Here is a tiny trained network, its code and every weight. The questions are about switching its units off for an input and a target symbol, where a switched-off unit gives its printed mean instead of its output.

import numpy as np


def w(rows, s, z=0):
    codes = np.array(rows[::2]) - 128.0
    scale = np.full(codes.shape[1], s)
    scale[-1] = z or s
    return codes * scale


def norm(h):
    return h / np.sqrt((h * h).mean(-1, keepdims=True) + 1e-5)


def softmax(a):
    e = np.exp(a - a.max(-1, keepdims=True))
    return e / e.sum(-1, keepdims=True)


def log_softmax(a):
    a = a - a.max(-1, keepdims=True)
    return a - np.log(np.exp(a).sum(-1, keepdims=True))


def net(x, mask):
    ids = ['ΔΨβεθλφ'.index(c) for c in x.split()]
    T = len(ids)
    res = E[ids] + P[:T]
    u = 0
    for l in range(3):
        r = norm(res)
        for j in range(2):
            rows = slice(2 * j, 2 * j + 2)
            q, k, v = (r @ M[l][rows].T for M in (Q, K, V))
            z = softmax(np.where(np.tri(T) > 0, q @ k.T / 2**0.5, -1e9)) @ v
            o = O[l][rows]
            res = res + np.where(mask[u + j], z, o[:, -1]) @ o[:, :-1]
        u += 2
    return log_softmax(norm(res)[-1] @ U[:, :-1].T + U[:, -1])


Q, K, V, O = {}, {}, {}, {}
E = w([
[215,196,120,149,117,217,80,93,69],'Δ',
[143,3,91,115,189,56,254,248,116],'Ψ',
[201,136,183,56,56,93,136,147,116],'β',
[178,167,187,81,167,211,186,202,164],'ε',
[181,160,83,156,127,68,133,224,31],'θ',
[189,112,111,166,111,42,166,129,187],'λ',
[141,215,124,130,94,184,182,14,159],'φ',
],0.0069)
P = w([
[91,150,143,175,175,142,122,127,122],'0',
[207,66,87,61,95,126,195,101,76],'1',
[198,149,254,165,197,92,123,108,121],'2',
[182,142,92,97,96,152,179,155,133],'3',
[173,152,250,187,177,102,138,111,118],'4',
[163,167,104,146,29,180,138,159,204],'5',
],0.0089)
Q[0] = w([
[171,148,117,124,127,143,159,55,136],'0.h0',
[117,98,163,52,133,158,175,101,193],'0.h0',
[180,138,133,154,122,70,161,85,164],'0.h1',
[111,107,102,250,177,138,166,80,114],'0.h1',
],0.013)
K[0] = w([
[174,167,144,156,83,158,128,2,158],'0.h0',
[125,74,210,77,118,188,227,83,240],'0.h0',
[99,124,116,210,82,5,109,128,214],'0.h1',
[98,143,29,240,228,198,167,168,156],'0.h1',
],0.0074)
V[0] = w([
[156,186,138,153,73,198,115,128,142],'0.h0',
[144,155,126,155,19,137,161,126,254],'0.h0',
[102,77,117,92,160,123,54,43,94],'0.h1',
[169,168,70,144,51,102,82,162,196],'0.h1',
],0.0048)
O[0] = w([
[170,38,122,80,137,58,135,253,123,193],'0.h0',
[82,129,59,42,179,69,99,169,66,149],'0.h0',
[103,212,94,174,161,211,182,141,152,3],'0.h1',
[158,141,97,96,174,113,140,179,102,73],'0.h1',
],0.0057,0.0036)
Q[1] = w([
[94,84,70,146,116,135,102,22,69],'1.h0',
[142,167,66,118,10,121,122,159,238],'1.h0',
[116,157,77,34,101,254,129,165,135],'1.h1',
[61,123,183,157,171,154,166,160,216],'1.h1',
],0.0087)
K[1] = w([
[148,101,223,111,149,147,103,63,118],'1.h0',
[174,80,135,126,48,177,160,187,167],'1.h0',
[211,83,175,82,139,211,105,184,126],'1.h1',
[50,145,146,129,145,136,254,143,224],'1.h1',
],0.0099)
V[1] = w([
[154,94,66,111,120,92,68,143,216],'1.h0',
[167,135,112,88,2,188,122,76,151],'1.h0',
[90,242,110,92,164,134,146,96,104],'1.h1',
[146,195,131,99,9,167,61,143,154],'1.h1',
],0.006)
O[1] = w([
[180,217,155,164,169,191,76,25,9,41],'1.h0',
[101,166,227,194,5,229,172,160,199,132],'1.h0',
[252,64,205,109,155,37,112,252,146,49],'1.h1',
[20,54,57,57,244,67,219,218,44,5],'1.h1',
],0.0045,0.0026)
Q[2] = w([
[120,163,163,132,123,140,150,90,152],'2.h0',
[117,114,7,61,107,116,132,133,135],'2.h0',
[74,86,57,62,144,96,119,147,110],'2.h1',
[121,158,105,108,76,147,137,89,153],'2.h1',
],0.015)
K[2] = w([
[192,133,148,145,153,82,102,149,133],'2.h0',
[252,106,123,69,90,132,189,134,124],'2.h0',
[224,84,114,96,65,166,224,115,117],'2.h1',
[234,135,169,135,121,101,117,147,149],'2.h1',
],0.012)
V[2] = w([
[144,105,105,133,9,40,201,117,47],'2.h0',
[98,124,250,107,179,94,85,60,179],'2.h0',
[11,129,180,69,171,139,49,179,120],'2.h1',
[226,36,24,33,35,196,253,128,56],'2.h1',
],0.0061)
O[2] = w([
[140,58,156,64,125,183,94,142,144,252],'2.h0',
[83,148,102,155,60,73,61,143,133,83],'2.h0',
[71,141,158,128,146,136,149,66,75,1],'2.h1',
[182,129,170,176,100,9,82,164,152,240],'2.h1',
],0.012,0.0068)
U = w([
[140,34,124,68,170,212,154,129,149,116],'Δ',
[192,159,61,118,196,115,3,57,111,64],'Ψ',
[172,188,182,214,187,111,241,109,171,53],'β',
[173,75,119,141,130,6,79,208,160,212],'ε',
[42,44,254,132,112,126,18,74,120,79],'θ',
[112,165,112,202,1,204,81,148,248,45],'λ',
[44,157,83,144,102,34,174,133,63,254],'φ',
],0.005,0.0039)

Each question gives the input, a string of symbols that net reads in full, and the target symbol t.
The units are the heads (2 rows each of Q, K, V and O). Each row of codes is followed by its name. A weight is (code - 128) times the scale printed after its matrix; where a second scale follows, it is the last column's (O and U).
mask holds one flag per head, layer by layer. A switched-off head (its flag False) gives its mean, the last column of its rows in O, instead of its output. The means were averaged over made-up inputs and are rounded, as every weight is.
A unit's drop is (log p(t) with every unit on - log p(t) with that unit switched off) / (log p(t) with every unit on - log p(t) with every unit switched off).
The circuit of an input: a set's keep is (log p(t) with only the set's units on - log p(t) with every unit switched off) / (log p(t) with every unit on - log p(t) with every unit switched off). Starting from all 6 units, units are removed one at a time, each time the one whose removal leaves the highest keep (on an exact tie, the one counted first), for as long as the keep stays at least 0.8.
circuit, biggest first: the units of the circuit, biggest drop first
unit that matters most: the unit with the biggest drop
which heads matter: for each layer, one digit per head in row order, 1 if its drop is at least 0.15 and else 0, layers parted by /
input β φ Ψ ε θ Ψ, target Δ: circuit, biggest first	(1.h0; 2.h1)
input Δ β Ψ θ φ, target β: which heads matter	00 / 01 / 11
input ε Δ λ φ ε, target φ: circuit, biggest first	(2.h0; 2.h1)
input ε φ Δ ε θ, target φ: circuit, biggest first	(2.h0; 2.h1)
input λ φ ε λ β, target Ψ: which heads matter	00 / 11 / 11
input β ε β φ Δ, target θ: circuit, biggest first	(2.h1; 1.h1; 2.h0)
input Ψ θ φ β λ, target λ: which heads matter	10 / 01 / 11
input λ φ λ, target Ψ: unit that matters most	1.h0
input ε φ λ φ β, target φ: which heads matter	00 / 00 / 11
input Δ λ Ψ Δ θ, target β: circuit, biggest first	(2.h0; 0.h0; 2.h1; 1.h1)
input Ψ λ ε λ, target Δ: which heads matter	01 / 10 / 01
input Ψ Δ φ, target λ: circuit, biggest first	(2.h0; 2.h1; 1.h1)
input λ θ β, target Ψ: circuit, biggest first	(1.h0; 2.h1; 2.h0)
input Δ Ψ β Ψ, target Δ: circuit, biggest first	(0.h0; 1.h1; 2.h1; 1.h0)
input ε Ψ Δ φ Δ ε, target Δ: circuit, biggest first	(1.h0; 0.h0; 2.h1)
input ε θ ε φ ε φ, target Δ: circuit, biggest first	(0.h0; 1.h0; 2.h1)
input β Ψ Ψ, target θ: circuit, biggest first	(2.h1; 1.h1)
input λ φ Ψ, target Ψ: circuit, biggest first	(1.h0; 1.h1; 2.h1; 2.h0)
input ε ε θ φ λ, target φ: which heads matter	01 / 00 / 11
input Δ φ φ, target β: which heads matter	00 / 00 / 11
input ε θ Δ, target φ: unit that matters most	2.h0
input Δ Δ λ Ψ Ψ φ, target ε: unit that matters most	0.h0
input λ φ φ, target Ψ: which heads matter	10 / 10 / 11
